Below is a small trained network, with its code and all its weights. Each question gives an input and a target symbol and asks what happens when units are switched off, that is, made to give their printed mean instead of their output.

import numpy as np


def w(rows, s, z=0):
    codes = np.array(rows[::2]) - 128.0
    scale = np.full(codes.shape[1], s)
    scale[-1] = z or s
    return codes * scale


def f(y):
    return y / 2 * (1 + np.tanh(0.7978845608 * (y + 0.044715 * y**3)))


def softmax(a):
    e = np.exp(a - a.max(-1, keepdims=True))
    return e / e.sum(-1, keepdims=True)


def log_softmax(a):
    a = a - a.max(-1, keepdims=True)
    return a - np.log(np.exp(a).sum(-1, keepdims=True))


def net(x, mask):
    ids = ['γζηθλφ'.index(c) for c in x.split()]
    T = len(ids)
    res = E[ids] + P[:T]
    u = 0
    for l in range(2):
        q, k, v = (res @ M[l].T for M in (Q, K, V))
        z = softmax(np.where(np.tri(T) > 0, q @ k.T / 2**0.5, -1e9)) @ v
        res = res + np.where(mask[u], z, O[l][:, -1]) @ O[l][:, :-1]
        u += 1
        y = f(res @ A[l][:, :-1].T + A[l][:, -1])
        res = res + np.where(mask[u : u + 8], y, B[l][:, -1]) @ B[l][:, :-1]
        u += 8
    return log_softmax(res[-1] @ U[:, :-1].T + U[:, -1])


Q, K, V, O, A, B = {}, {}, {}, {}, {}, {}
E = w([
[95,105,106,92,58],'γ',
[211,212,214,117,251],'ζ',
[13,20,168,223,131],'η',
[181,192,135,250,124],'θ',
[29,142,140,203,242],'λ',
[45,129,208,75,186],'φ',
],0.013)
P = w([
[179,43,129,245,154],'0',
[152,118,167,236,133],'1',
[197,147,219,177,56],'2',
[165,167,183,105,90],'3',
[143,180,161,75,104],'4',
[133,217,157,42,112],'5',
[112,248,155,32,106],'6',
[80,253,161,34,110],'7',
],0.0049)
Q[0] = w([
[178,71,141,197,2],'0.h0',
[180,214,129,131,15],'0.h0',
],0.0079)
K[0] = w([
[247,172,33,212,237],'0.h0',
[255,152,61,88,138],'0.h0',
],0.0068)
V[0] = w([
[133,2,155,92,147],'0.h0',
[118,111,134,101,177],'0.h0',
],0.01)
O[0] = w([
[220,125,240,163,1,251],'0.h0',
[218,47,207,79,40,103],'0.h0',
],0.0095,0.0014)
A[0] = w([
[109,76,140,184,154,123],'0.n0',
[114,141,17,148,142,3],'0.n1',
[211,253,200,22,146,114],'0.n2',
[156,115,168,212,178,136],'0.n3',
[101,210,55,201,62,198],'0.n4',
[127,140,195,96,250,85],'0.n5',
[84,225,190,65,180,159],'0.n6',
[3,31,189,42,156,186],'0.n7',
],0.007,0.0048)
B[0] = w([
[167,179,108,97,159,196],'0.n0',
[29,123,119,82,133,158],'0.n1',
[153,188,101,133,131,232],'0.n2',
[205,172,140,144,243,244],'0.n3',
[123,41,151,91,167,217],'0.n4',
[154,134,169,99,90,183],'0.n5',
[195,219,181,223,94,223],'0.n6',
[254,60,97,227,131,253],'0.n7',
],0.0082,0.0052)
Q[1] = w([
[76,184,26,136,64],'1.h0',
[2,180,239,73,149],'1.h0',
],0.0056)
K[1] = w([
[205,60,102,161,144],'1.h0',
[169,129,3,191,50],'1.h0',
],0.0042)
V[1] = w([
[55,6,218,159,164],'1.h0',
[123,57,1,171,64],'1.h0',
],0.0078)
O[1] = w([
[140,5,101,228,191,129],'1.h0',
[41,130,165,198,137,7],'1.h0',
],0.013,0.012)
A[1] = w([
[122,102,206,160,160,104],'1.n0',
[41,92,79,84,25,42],'1.n1',
[53,89,205,142,88,161],'1.n2',
[177,221,244,187,182,122],'1.n3',
[156,119,190,129,46,228],'1.n4',
[100,2,91,136,37,1],'1.n5',
[161,31,162,171,98,185],'1.n6',
[71,53,121,174,151,69],'1.n7',
],0.009,0.0047)
B[1] = w([
[160,145,122,166,95,166],'1.n0',
[155,66,230,121,137,128],'1.n1',
[114,65,75,113,134,133],'1.n2',
[91,40,139,123,85,254],'1.n3',
[74,186,97,79,207,210],'1.n4',
[183,80,135,79,63,160],'1.n5',
[2,180,184,149,139,226],'1.n6',
[170,181,57,184,60,181],'1.n7',
],0.0091,0.017)
U = w([
[43,95,78,108,58,130],'γ',
[112,182,148,147,99,1],'ζ',
[154,219,164,207,67,80],'η',
[116,154,128,147,152,199],'θ',
[232,11,190,135,111,181],'λ',
[1,215,192,109,186,119],'φ',
],0.0071,0.0056)

Each question gives the input, a string of symbols that net reads in full, and the target symbol t.
The units are the heads (2 rows each of Q, K, V and O) and the neurons (one row each of A and B). Each row of codes is followed by its name. A weight is (code - 128) times the scale printed after its matrix; where a second scale follows, it is the last column's (O, A, B and U).
mask holds one flag per unit, layer by layer, with each layer's heads first. A switched-off unit (its flag False) gives its mean, the last column of its rows in O or B, instead of its output. The means were averaged over made-up inputs and are rounded, as every weight is.
A unit's drop is (log p(t) with every unit on - log p(t) with that unit switched off) / (log p(t) with every unit on - log p(t) with every unit switched off).
The circuit of an input: a set's keep is (log p(t) with only the set's units on - log p(t) with every unit switched off) / (log p(t) with every unit on - log p(t) with every unit switched off). Starting from the 12 units with the biggest drops (on a tie, the unit counted first), units are removed one at a time, each time the one whose removal leaves the highest keep (on an exact tie, the one counted first), for as long as the keep stays at least 0.8.
units of the circuit, in order: the units of the circuit, biggest drop first
unit that matters most: the unit with the biggest drop
k most important neurons: the k neurons with the biggest drops, biggest first
top k neurons in layer l: the k neurons of layer l with the biggest drops, biggest first
input η η ζ η γ, target λ: units of the circuit, in order -> [1.n4; 1.h0]
input γ φ θ, target θ: units of the circuit, in order -> [0.h0; 1.n6]
input ζ φ θ, target λ: units of the circuit, in order -> [1.n6; 1.n4; 0.h0]
input η η η ζ γ η η η, target φ: 2 most important neurons -> [1.n6; 0.n7]
input η ζ λ, target λ: 2 most important neurons -> [1.n6; 0.n3]
input η η λ ζ λ η η γ, target λ: units of the circuit, in order -> [1.h0; 1.n4]
input λ ζ θ, target λ: 4 most important neurons -> [1.n6; 1.n4; 1.n7; 0.n4]
input θ θ γ η η η η η, target η: unit that matters most -> 1.h0
input η θ θ η η η η ζ, target λ: 3 most important neurons -> [1.n3; 1.n6; 0.n4]
input θ ζ η η θ γ η φ, target λ: top 3 neurons in layer 0 -> [0.n7; 0.n2; 0.n6]
input η η ζ η η θ η, target φ: top 2 neurons in layer 0 -> [0.n7; 0.n2]
input η η θ γ η ζ φ, target λ: 3 most important neurons -> [1.n6; 1.n3; 0.n7]
input η λ φ ζ, target λ: 3 most important neurons -> [1.n3; 1.n6; 1.n7]
input γ ζ γ η θ θ θ θ, target φ: units of the circuit, in order -> [0.h0]
input γ θ θ θ η, target η: top 3 neurons in layer 0 -> [0.n4; 0.n2; 0.n1]
input θ η ζ η λ, target λ: top 2 neurons in layer 1 -> [1.n6; 1.n3]
input γ η θ, target θ: top 2 neurons in layer 1 -> [1.n6; 1.n3]
